1  -21  9  -21  -15  1  -6  -27  8  26  -1  41  12  -9  17  14  32  -34  9  55  37  54  8  2  1  11  -32  15  11  -4  17  12  -13  -2  -41  20  7  -20  10  17  -21  20  42  45  3  -20  8  14  2  2  -5  -13  -1  -2  -1  18  -10  14  -2  14  23  63  24  -10  11  -10  5  -10  -6  2  14  -23  -17  -16  12 -> <27>
0  -19  -4  1  24  0  -37  -45  -29  8  -1  -10  -12  -5  -3  14  1  -6  5  26  10  37  -12  -2  -11  13  4  -2  4  6  6  14  -1  -14  -2  13  5  -18  -7  -1  47  -9  -9  -2  10  15  12  17  -1  4  6  9  -10  -12  7  -4  -4  5  -18  3  -29  20  -3  -20  3  14  3  5  -4  -5  2  -39  -13  -8  3 -> <31>
-4  -17  11  -1  6  -6  -22  -23  -2  17  5  6  -8  -17  -5  17  20  -23  -8  40  30  9  -3  1  -13  17  -46  6  16  3  -1  22  5  -5  -25  28  18  -10  1  4  10  -7  6  25  9  -14  4  15  -5  12  -2  1  -18  -26  0  6  -5  5  -14  17  -5  35  25  -2  4  16  3  -8  -7  -4  12  -43  -34  -22  5 -> <26>
-19  -27  31  16  -9  -4  -4  -23  -3  19  8  7  2  -29  16  18  18  -22  -1  52  35  20  -2  13  -9  17  -20  7  13  18  5  19  14  -5  -16  38  24  -4  -8  3  1  -7  10  23  0  -19  -7  26  -8  10  8  -18  -13  -32  7  10  -6  13  -37  18  14  54  28  -3  10  22  -10  -9  -7  0  2  -53  -43  -20  13 -> <26>
0  -10  -4  -2  9  1  -26  -26  4  34  -5  25  -12  -5  13  19  24  -34  -13  36  29  32  -3  4  -21  16  -17  11  15  5  -3  12  -3  -4  -30  23  14  -15  4  1  12  -11  24  33  2  -5  19  13  2  3  0  -4  -20  2  5  16  -3  14  -11  15  -7  57  4  -9  -2  10  7  -3  -4  3  5  -40  -7  -23  19 -> <26>
4  -16  19  9  0  3  3  -17  3  13  0  4  2  -7  3  13  16  3  -5  21  21  11  -12  16  -21  13  -3  2  10  16  -8  19  8  -7  -10  21  9  -10  0  6  2  -5  2  1  -4  -17  5  7  -3  8  -3  -2  -7  -17  3  9  -2  9  -13  9  3  45  16  -7  8  19  -1  -4  -1  -6  15  -34  -32  -18  -3 -> <26>
2  -12  -7  -14  8  -8  -25  -29  7  24  -12  30  1  0  8  23  24  -40  -4  38  34  37  11  -1  -26  7  -37  13  10  -7  -3  20  -3  -6  -47  16  5  -21  15  10  2  -5  36  46  9  -9  12  21  6  2  -5  0  -21  14  6  2  -10  13  2  11  -5  67  2  -1  4  10  5  -2  3  -5  -4  -45  -13  -32  15 -> <26>
-1  -24  10  7  3  -16  -12  -27  11  18  -2  11  1  -14  9  17  10  -14  -8  47  25  21  -5  3  -13  19  -13  10  6  10  -4  23  -14  -6  -23  26  11  -10  1  5  8  -2  16  21  9  -8  9  24  -3  14  -11  -9  -14  -8  3  3  -4  15  -15  25  -6  48  20  -3  0  14  -2  -2  -17  -4  6  -53  -12  -16  10 -> <26>
4  -11  6  -7  -10  20  -6  13  16  32  -27  42  7  -9  4  8  30  -4  -4  -15  34  2  12  -5  -5  -8  -34  -13  5  1  -17  5  0  -1  -18  8  -7  -7  13  -12  -16  7  35  26  -8  -16  18  2  3  -1  -8  -2  -9  24  -3  9  0  10  21  -10  24  0  4  -14  10  -17  29  -1  -7  -2  -6  -7  0  -29  4 -> <28>
-4  -6  2  -7  15  -7  -19  -34  4  21  -6  8  -12  -3  7  18  10  -25  -17  34  48  29  3  -6  6  17  -15  -3  -3  2  11  14  -6  -4  -14  23  15  -9  -1  10  30  -3  13  20  4  5  8  16  2  7  2  1  -32  -14  8  13  5  23  -15  8  -11  33  6  -6  5  7  5  1  1  -10  -2  -32  -11  -17  5 -> <28>
14  -24  25  -8  -19  -1  -8  -12  12  20  -8  49  16  -22  19  12  31  -31  10  35  24  4  2  6  -17  -11  -32  15  11  2  -14  20  -3  2  -53  25  0  -12  9  9  -20  1  39  41  -4  -26  -4  15  1  3  -7  -19  8  1  0  7  -15  26  3  7  16  77  18  -11  15  4  5  -14  -6  3  0  -24  -40  -23  23 -> <31>
-3  -18  19  0  -4  8  -17  -27  3  15  5  33  6  -14  11  19  39  -25  -5  43  32  28  5  3  -2  8  -24  -7  25  6  -7  12  -8  -3  -15  22  9  -18  13  24  -1  -4  39  35  -2  -5  8  18  -1  8  -3  -18  -8  -1  2  18  -11  14  -12  10  11  49  12  -21  18  3  4  -8  -6  -2  6  -26  -26  -28  5 -> <28>
-3  -15  2  0  -2  -1  -12  -86  -1  18  2  15  7  -10  7  11  9  -18  3  37  19  15  6  -2  -12  12  -23  15  6  -8  5  12  -1  -8  -30  23  -3  -4  -5  8  7  -4  22  18  3  -12  6  19  7  7  1  0  -11  0  11  13  -9  22  -18  27  1  45  -5  -7  24  15  5  -3  4  -10  6  -31  -15  -25  16 -> <31>
-3  -29  20  11  0  7  -12  -22  -7  22  -5  29  3  -14  16  20  38  -20  -3  56  25  24  -11  12  -25  24  -14  5  4  13  -23  21  -23  -14  -31  24  11  -25  7  -1  -6  0  32  29  -7  -15  8  4  -8  -3  1  -14  -4  -13  -1  4  -17  10  -11  9  7  49  10  -14  18  23  -9  -14  -11  -3  11  -39  -35  -16  7 -> <26>
0  -2  10  0  15  5  -8  15  7  -1  -5  18  -7  -5  10  8  24  -14  8  13  23  0  11  9  -13  -25  -19  -3  -5  -2  -5  5  -2  -2  -15  2  -1  -11  13  11  -9  -1  21  19  -6  -8  0  5  -3  5  -8  0  -12  4  2  3  -7  9  -9  -14  12  34  10  1  9  -10  15  -7  -8  -5  1  -14  -12  -22  7 -> <26>
-6  -17  0  -9  8  -5  -30  -42  6  52  3  32  1  -10  9  21  24  -37  -7  60  54  43  8  -3  -9  16  -32  10  14  -24  10  7  -2  -5  -39  27  14  -43  20  13  19  -1  34  38  6  -21  10  13  0  6  -4  1  -26  -3  7  26  -5  28  -18  14  -6  65  5  -8  13  13  3  -5  -2  -10  -5  -48  -22  -31  20 -> <28>
-6  -20  21  16  -8  -4  8  9  6  22  -7  20  0  -10  9  10  26  3  -6  0  25  -13  2  6  -16  13  -18  -7  -2  19  -10  22  11  -7  -28  28  1  -4  9  2  -14  0  7  17  6  -24  4  11  4  11  1  -10  -21  -9  -2  4  -3  4  5  11  10  24  23  -1  4  -12  4  -18  -11  -1  15  -12  -24  -22  1 -> <26>
-6  -20  58  12  0  -6  -14  -26  2  21  5  21  0  -11  13  14  29  -18  -3  51  25  17  -13  8  -28  24  -23  5  10  12  -16  15  5  4  -32  32  18  -25  8  -2  -6  -12  9  32  -5  -24  -3  19  -9  17  1  -13  6  -19  -3  9  -16  19  -20  36  2  63  31  -7  11  12  4  -13  -12  -6  16  -51  -32  -24  4 -> <26>
